Below is a small trained network, with its code and all its weights. Each question gives an input and a class and asks what happens when units are switched off, that is, made to give their printed mean instead of their output.

import numpy as np


def w(rows, s, z=0):
    codes = np.array(rows[::2]) - 128.0
    scale = np.full(codes.shape[1], s)
    scale[-1] = z or s
    return codes * scale


def f(y):
    return np.maximum(y, 0)


def log_softmax(a):
    a = a - a.max(-1, keepdims=True)
    return a - np.log(np.exp(a).sum(-1, keepdims=True))


def net(x, mask):
    res = np.array(x, float).reshape(1, 3) / 4 @ E
    y = f(res @ A[0][:, :-1].T + A[0][:, -1])
    res = res + np.where(mask, y, B[0][:, -1]) @ B[0][:, :-1]
    return log_softmax(res[-1] @ U[:, :-1].T + U[:, -1])


A, B = {}, {}
E = w([
[96,62,182,142,41,237],'x0',
[189,211,94,166,158,203],'x1',
[191,113,255,119,199,131],'x2',
],0.0089)
A[0] = w([
[157,43,215,106,142,180,165],'neuron 0',
[75,174,56,110,123,71,254],'neuron 1',
[37,120,85,203,35,117,156],'neuron 2',
[94,65,190,108,97,127,89],'neuron 3',
[202,96,223,125,126,158,186],'neuron 4',
[98,203,109,162,82,165,153],'neuron 5',
[106,82,85,96,161,2,163],'neuron 6',
[123,43,202,105,139,211,233],'neuron 7',
[223,167,156,120,200,182,185],'neuron 8',
[248,160,115,195,224,190,168],'neuron 9',
[175,225,131,105,187,66,208],'neuron 10',
[197,127,127,133,191,59,229],'neuron 11',
[20,146,25,159,79,149,163],'neuron 12',
[106,129,80,180,30,176,192],'neuron 13',
[243,131,106,159,140,147,135],'neuron 14',
[148,85,129,88,44,113,169],'neuron 15',
[56,49,70,132,117,47,224],'neuron 16',
[105,110,97,132,109,177,195],'neuron 17',
[49,97,63,130,73,114,186],'neuron 18',
[239,193,135,102,175,134,144],'neuron 19',
[166,46,222,117,103,118,150],'neuron 20',
[143,57,210,123,134,99,190],'neuron 21',
[161,28,207,134,44,154,222],'neuron 22',
],0.0086,0.004)
B[0] = w([
[57,79,192,182,111,108,231],'neuron 0',
[131,108,89,50,215,116,220],'neuron 1',
[53,212,51,40,75,133,223],'neuron 2',
[82,111,101,142,182,118,191],'neuron 3',
[81,121,222,233,106,77,231],'neuron 4',
[131,157,100,135,81,160,184],'neuron 5',
[120,66,199,44,220,173,209],'neuron 6',
[39,132,171,185,102,105,249],'neuron 7',
[233,188,142,253,75,103,231],'neuron 8',
[191,208,99,213,129,144,249],'neuron 9',
[177,42,58,163,195,106,232],'neuron 10',
[229,40,145,124,184,71,218],'neuron 11',
[93,192,40,44,84,81,238],'neuron 12',
[82,248,85,133,39,94,224],'neuron 13',
[178,188,106,184,156,157,187],'neuron 14',
[78,100,70,94,134,121,185],'neuron 15',
[98,78,107,6,212,160,222],'neuron 16',
[81,165,100,166,73,148,186],'neuron 17',
[105,167,71,36,115,95,217],'neuron 18',
[236,137,84,214,167,47,217],'neuron 19',
[40,69,168,182,130,124,219],'neuron 20',
[93,49,151,172,144,48,215],'neuron 21',
[60,134,135,135,73,108,255],'neuron 22',
],0.0062,0.0093)
U = w([
[255,133,86,181,138,88,125],'0',
[60,174,53,31,65,114,162],'1',
[42,73,182,159,102,101,239],'2',
[126,57,125,19,189,143,121],'3',
[139,200,185,182,62,227,1],'4',
],0.008,0.00093)

Each question gives the input, the list of numbers given to net, and the class t.
The units are the neurons (one row each of A and B). Each row of codes is followed by its name. A weight is (code - 128) times the scale printed after its matrix; where a second scale follows, it is the last column's (A, B and U).
mask holds one flag per neuron, in row order. A switched-off neuron (its flag False) gives its mean, the last column of its row in B, instead of its output. The means were averaged over made-up inputs and are rounded, as every weight is.
A unit's drop is (log p(t) with every unit on - log p(t) with that unit switched off) / (log p(t) with every unit on - log p(t) with every unit switched off).
The circuit of an input: a set's keep is (log p(t) with only the set's units on - log p(t) with every unit switched off) / (log p(t) with every unit on - log p(t) with every unit switched off). Starting from the 12 units with the biggest drops (on a tie, the unit counted first), units are removed one at a time, each time the one whose removal leaves the highest keep (on an exact tie, the one counted first), for as long as the keep stays at least 0.8.
circuit, biggest first: the units of the circuit, biggest drop first
most important unit: the unit with the biggest drop
top k neurons: the k neurons with the biggest drops, biggest first
drop of u: that unit's drop, to one decimal
input [-3,-5,-4], class 3: circuit, biggest first => (neuron 6; neuron 16)
input [5,4,-1], class 4: circuit, biggest first => (neuron 16; neuron 1; neuron 21)
input [7,-4,-2], class 1: most important unit => neuron 2
input [-4,-7,-5], class 3: top 2 neurons => (neuron 6; neuron 16)
input [-7,-7,-8], class 3: top 3 neurons => (neuron 6; neuron 16; neuron 1)
input [3,4,6], class 4: top 2 neurons => (neuron 8; neuron 9)
input [-4,-5,4], class 3: drop of neuron 6 => 0.2
input [2,-1,-1], class 1: drop of neuron 4 => 0.1
input [0,-5,0], class 3: drop of neuron 16 => 0.2
input [-6,-8,-5], class 3: drop of neuron 6 => 0.1
